Here is a tiny trained network, its code and every weight. The questions are about switching its units off for an input and a class, where a switched-off unit gives its printed mean instead of its output.

import numpy as np


def w(rows, s, z=0):
    codes = np.array(rows[::2]) - 128.0
    scale = np.full(codes.shape[1], s)
    scale[-1] = z or s
    return codes * scale


def f(y):
    return y / 2 * (1 + np.tanh(0.7978845608 * (y + 0.044715 * y**3)))


def log_softmax(a):
    a = a - a.max(-1, keepdims=True)
    return a - np.log(np.exp(a).sum(-1, keepdims=True))


def net(x, mask):
    res = np.array(x, float).reshape(1, 3) / 4 @ E
    y = f(res @ A[0][:, :-1].T + A[0][:, -1])
    res = res + np.where(mask, y, B[0][:, -1]) @ B[0][:, :-1]
    return log_softmax(res[-1] @ U[:, :-1].T + U[:, -1])


A, B = {}, {}
E = w([
[187,92,151,97,39,102,53,152,83],'x0',
[135,168,77,209,104,106,150,91,61],'x1',
[150,141,178,94,165,78,247,153,109],'x2',
],0.016)
A[0] = w([
[175,187,155,100,161,79,220,124,82,4],'neuron 0',
[110,180,61,215,139,172,105,123,166,154],'neuron 1',
[180,127,73,175,69,99,194,155,22,240],'neuron 2',
[133,124,120,193,165,134,152,105,120,118],'neuron 3',
[21,180,24,140,168,140,103,61,98,145],'neuron 4',
[105,85,120,59,161,152,95,158,255,161],'neuron 5',
[72,174,163,160,220,189,173,89,197,149],'neuron 6',
[183,91,139,139,48,122,72,140,38,9],'neuron 7',
[142,107,138,128,149,69,233,158,89,76],'neuron 8',
[206,75,188,32,130,26,153,231,93,107],'neuron 9',
[143,105,120,132,165,170,104,184,183,128],'neuron 10',
[102,150,95,96,144,102,101,93,121,138],'neuron 11',
[173,148,179,141,165,5,241,132,99,155],'neuron 12',
[206,89,139,170,14,82,80,146,78,201],'neuron 13',
[136,151,150,71,134,38,161,168,109,139],'neuron 14',
[159,188,101,150,121,65,127,125,85,59],'neuron 15',
[147,101,125,125,101,140,94,148,179,30],'neuron 16',
[98,181,136,224,177,130,119,127,109,128],'neuron 17',
[62,154,108,194,132,151,134,99,118,142],'neuron 18',
],0.0096,0.013)
B[0] = w([
[102,69,51,182,38,210,96,48,154,162],'neuron 0',
[177,123,143,168,133,139,130,132,186,197],'neuron 1',
[99,63,116,138,110,219,109,106,160,239],'neuron 2',
[164,123,135,128,130,108,148,145,165,152],'neuron 3',
[158,82,125,152,155,142,177,164,125,202],'neuron 4',
[51,190,98,66,81,145,86,76,89,204],'neuron 5',
[63,152,121,99,74,138,90,117,105,206],'neuron 6',
[69,107,70,94,36,194,118,1,146,183],'neuron 7',
[37,142,139,86,101,146,86,76,120,174],'neuron 8',
[203,120,203,162,205,119,219,204,188,215],'neuron 9',
[94,133,96,131,118,134,129,111,98,156],'neuron 10',
[146,135,129,94,87,155,183,126,136,139],'neuron 11',
[106,190,110,70,117,72,37,142,95,219],'neuron 12',
[54,207,148,111,182,70,119,167,86,253],'neuron 13',
[140,117,147,182,200,110,133,203,128,177],'neuron 14',
[78,223,168,82,132,81,101,178,116,148],'neuron 15',
[146,162,165,167,175,55,139,193,117,135],'neuron 16',
[161,111,165,156,118,107,145,131,137,168],'neuron 17',
[161,114,150,140,152,122,174,122,171,175],'neuron 18',
],0.0098,0.022)
U = w([
[100,101,96,108,65,218,86,100,129,218],'0',
[90,195,111,98,116,58,85,148,77,2],'1',
[246,90,133,143,171,111,162,180,149,172],'2',
],0.013,0.0033)

Each question gives the input, the list of numbers given to net, and the class t.
The units are the neurons (one row each of A and B). Each row of codes is followed by its name. A weight is (code - 128) times the scale printed after its matrix; where a second scale follows, it is the last column's (A, B and U).
mask holds one flag per neuron, in row order. A switched-off neuron (its flag False) gives its mean, the last column of its row in B, instead of its output. The means were averaged over made-up inputs and are rounded, as every weight is.
A unit's drop is (log p(t) with every unit on - log p(t) with that unit switched off) / (log p(t) with every unit on - log p(t) with every unit switched off).
The circuit of an input: a set's keep is (log p(t) with only the set's units on - log p(t) with every unit switched off) / (log p(t) with every unit on - log p(t) with every unit switched off). Starting from the 12 units with the biggest drops (on a tie, the unit counted first), units are removed one at a time, each time the one whose removal leaves the highest keep (on an exact tie, the one counted first), for as long as the keep stays at least 0.8.
circuit, biggest first: the units of the circuit, biggest drop first
most important unit: the unit with the biggest drop
top k neurons: the k neurons with the biggest drops, biggest first
drop when u is switched off: that unit's drop, to one decimal
input [5,0,1], class 2: circuit, biggest first => neuron 5; neuron 9
input [3,-8,-2], class 1: most important unit => neuron 5
input [1,0,2], class 2: top 4 neurons => neuron 5; neuron 6; neuron 13; neuron 7
input [2,-6,6], class 2: top 2 neurons => neuron 9; neuron 13
input [-2,2,8], class 0: top 4 neurons => neuron 0; neuron 13; neuron 2; neuron 8
input [0,7,6], class 0: top 2 neurons => neuron 2; neuron 0
input [3,-2,-7], class 1: top 2 neurons => neuron 2; neuron 13
input [1,-8,-4], class 1: top 2 neurons => neuron 2; neuron 7
input [3,-7,-7], class 1: top 2 neurons => neuron 2; neuron 16
input [4,5,0], class 0: top 2 neurons => neuron 2; neuron 7
input [8,-8,0], class 1: top 2 neurons => neuron 5; neuron 13
input [3,-7,1], class 2: top 2 neurons => neuron 9; neuron 12
input [-4,2,6], class 0: top 2 neurons => neuron 0; neuron 13
input [4,-7,7], class 2: most important unit => neuron 9
input [-1,4,2], class 0: top 3 neurons => neuron 13; neuron 2; neuron 9
input [-5,7,6], class 0: top 2 neurons => neuron 0; neuron 2
input [-4,5,8], class 0: top 2 neurons => neuron 0; neuron 2
input [1,-4,-1], class 1: top 3 neurons => neuron 2; neuron 7; neuron 0
input [1,-2,-6], class 1: drop when neuron 7 is switched off => 0.3
input [-6,4,3], class 0: drop when neuron 13 is switched off => 0.2
input [6,-5,3], class 2: drop when neuron 9 is switched off => 1.4
input [-2,6,-1], class 2: drop when neuron 0 is switched off => 0.0
input [-8,8,6], class 0: circuit, biggest first => neuron 0
